Here is a tiny trained network, its code and every weight. The questions are about switching its units off for an input and a class, where a switched-off unit gives its printed mean instead of its output.

import numpy as np


def w(rows, s, z=0):
    codes = np.array(rows[::2]) - 128.0
    scale = np.full(codes.shape[1], s)
    scale[-1] = z or s
    return codes * scale


def f(y):
    return np.maximum(y, 0)


def log_softmax(a):
    a = a - a.max(-1, keepdims=True)
    return a - np.log(np.exp(a).sum(-1, keepdims=True))


def net(x, mask):
    res = np.array(x, float).reshape(1, 7) / 4 @ E
    y = f(res @ A[0][:, :-1].T + A[0][:, -1])
    res = res + np.where(mask, y, B[0][:, -1]) @ B[0][:, :-1]
    return log_softmax(res[-1] @ U[:, :-1].T + U[:, -1])


A, B = {}, {}
E = w([
[67,109,179,53,125,134,131,113,118,72,124,144],'x0',
[129,128,127,127,129,128,129,129,127,127,129,126],'x1',
[116,167,133,125,130,6,140,104,142,132,125,104],'x2',
[128,128,128,128,128,128,128,128,127,128,128,128],'x3',
[128,128,128,127,129,128,129,128,128,128,128,128],'x4',
[132,127,123,110,152,137,138,147,77,131,28,113],'x5',
[128,128,129,128,128,128,127,128,128,128,128,128],'x6',
],0.014)
A[0] = w([
[145,154,113,161,128,79,139,111,184,141,234,112,178],'n1',
[62,148,163,55,127,45,131,99,139,107,121,126,50],'n2',
[163,175,99,180,129,39,127,130,135,156,114,77,132],'n3',
[77,96,163,58,125,220,127,130,121,99,143,148,130],'n4',
[106,126,127,143,124,130,126,111,169,129,217,148,253],'n5',
[106,135,147,103,133,105,123,111,142,119,122,113,79],'n6',
[190,126,97,188,130,207,122,146,134,160,129,128,231],'n7',
[122,121,120,94,141,155,141,141,83,128,2,110,150],'n8',
],0.018,0.0061)
B[0] = w([
[56,138,202,183,119,107,108,125,127,133,92,234,244],'n1',
[148,123,110,229,114,225,127,158,125,148,114,94,232],'n2',
[200,147,132,25,145,53,139,115,134,146,88,142,233],'n3',
[53,108,131,68,135,62,115,98,128,81,196,155,243],'n4',
[122,70,180,127,87,186,84,115,121,66,199,180,227],'n5',
[136,127,121,162,123,161,130,139,129,136,121,119,161],'n6',
[140,131,123,227,111,210,133,153,126,144,107,92,223],'n7',
[83,170,105,140,145,58,139,129,138,167,7,107,254],'n8',
],0.016,0.021)
U = w([
[166,102,141,199,92,234,113,165,125,123,178,125,255],'0',
[74,148,158,90,137,43,110,80,138,124,102,184,48],'1',
[140,154,36,181,147,175,184,185,118,165,96,13,207],'2',
[214,164,87,2,177,60,182,117,134,157,113,95,42],'3',
[113,91,136,39,125,116,108,84,123,76,231,147,52],'4',
],0.0066,0.00081)

Each question gives the input, the list of numbers given to net, and the class t.
The units are the neurons (one row each of A and B). Each row of codes is followed by its name. A weight is (code - 128) times the scale printed after its matrix; where a second scale follows, it is the last column's (A, B and U).
mask holds one flag per neuron, in row order. A switched-off neuron (its flag False) gives its mean, the last column of its row in B, instead of its output. The means were averaged over made-up inputs and are rounded, as every weight is.
A unit's drop is (log p(t) with every unit on - log p(t) with that unit switched off) / (log p(t) with every unit on - log p(t) with every unit switched off).
The circuit of an input: a set's keep is (log p(t) with only the set's units on - log p(t) with every unit switched off) / (log p(t) with every unit on - log p(t) with every unit switched off). Starting from all 8 units, units are removed one at a time, each time the one whose removal leaves the highest keep (on an exact tie, the one counted first), for as long as the keep stays at least 0.8.
circuit, biggest first: the units of the circuit, biggest drop first
most important unit: the unit with the biggest drop
k most important neurons: the k neurons with the biggest drops, biggest first
drop of u: that unit's drop, to one decimal
input [-5,-4,2,-2,-5,6,-7], class 3: 2 most important neurons -> n3; n2
input [0,5,-4,-1,-7,0,2], class 0: 2 most important neurons -> n3; n7
input [8,-6,5,-8,6,-2,3], class 0: circuit, biggest first -> n2
input [2,5,0,0,7,-4,6], class 4: circuit, biggest first -> n7; n8
input [2,-2,-1,-7,-5,-3,6], class 4: circuit, biggest first -> n8; n7
input [1,7,-4,5,-3,-6,5], class 4: circuit, biggest first -> n2; n8
input [8,-1,-7,-7,3,0,7], class 4: 2 most important neurons -> n4; n1
input [5,-4,2,-8,2,1,4], class 2: circuit, biggest first -> n5; n2
input [-3,2,0,-1,0,-1,-8], class 0: 3 most important neurons -> n8; n4; n7
input [2,-2,-6,6,1,-7,5], class 4: 2 most important neurons -> n4; n2
input [1,-1,7,-5,-1,7,-5], class 2: 2 most important neurons -> n2; n4
input [-3,3,-4,-1,2,0,-5], class 0: 2 most important neurons -> n8; n3
input [-8,-5,2,-1,6,6,-7], class 3: 2 most important neurons -> n3; n2
input [6,4,3,1,5,-7,-8], class 0: circuit, biggest first -> n2
input [1,5,-7,-6,-6,-1,-3], class 4: 2 most important neurons -> n4; n2
input [-6,2,6,-3,1,4,5], class 3: drop of n3 -> 0.3
input [-1,2,2,-8,8,6,-7], class 3: drop of n1 -> 0.4
input [-2,1,4,6,8,1,-5], class 3: drop of n5 -> 0.1
input [-6,-2,-5,-4,-6,3,5], class 2: drop of n6 -> 0.0
input [-7,7,-2,0,5,5,6], class 2: most important unit -> n7
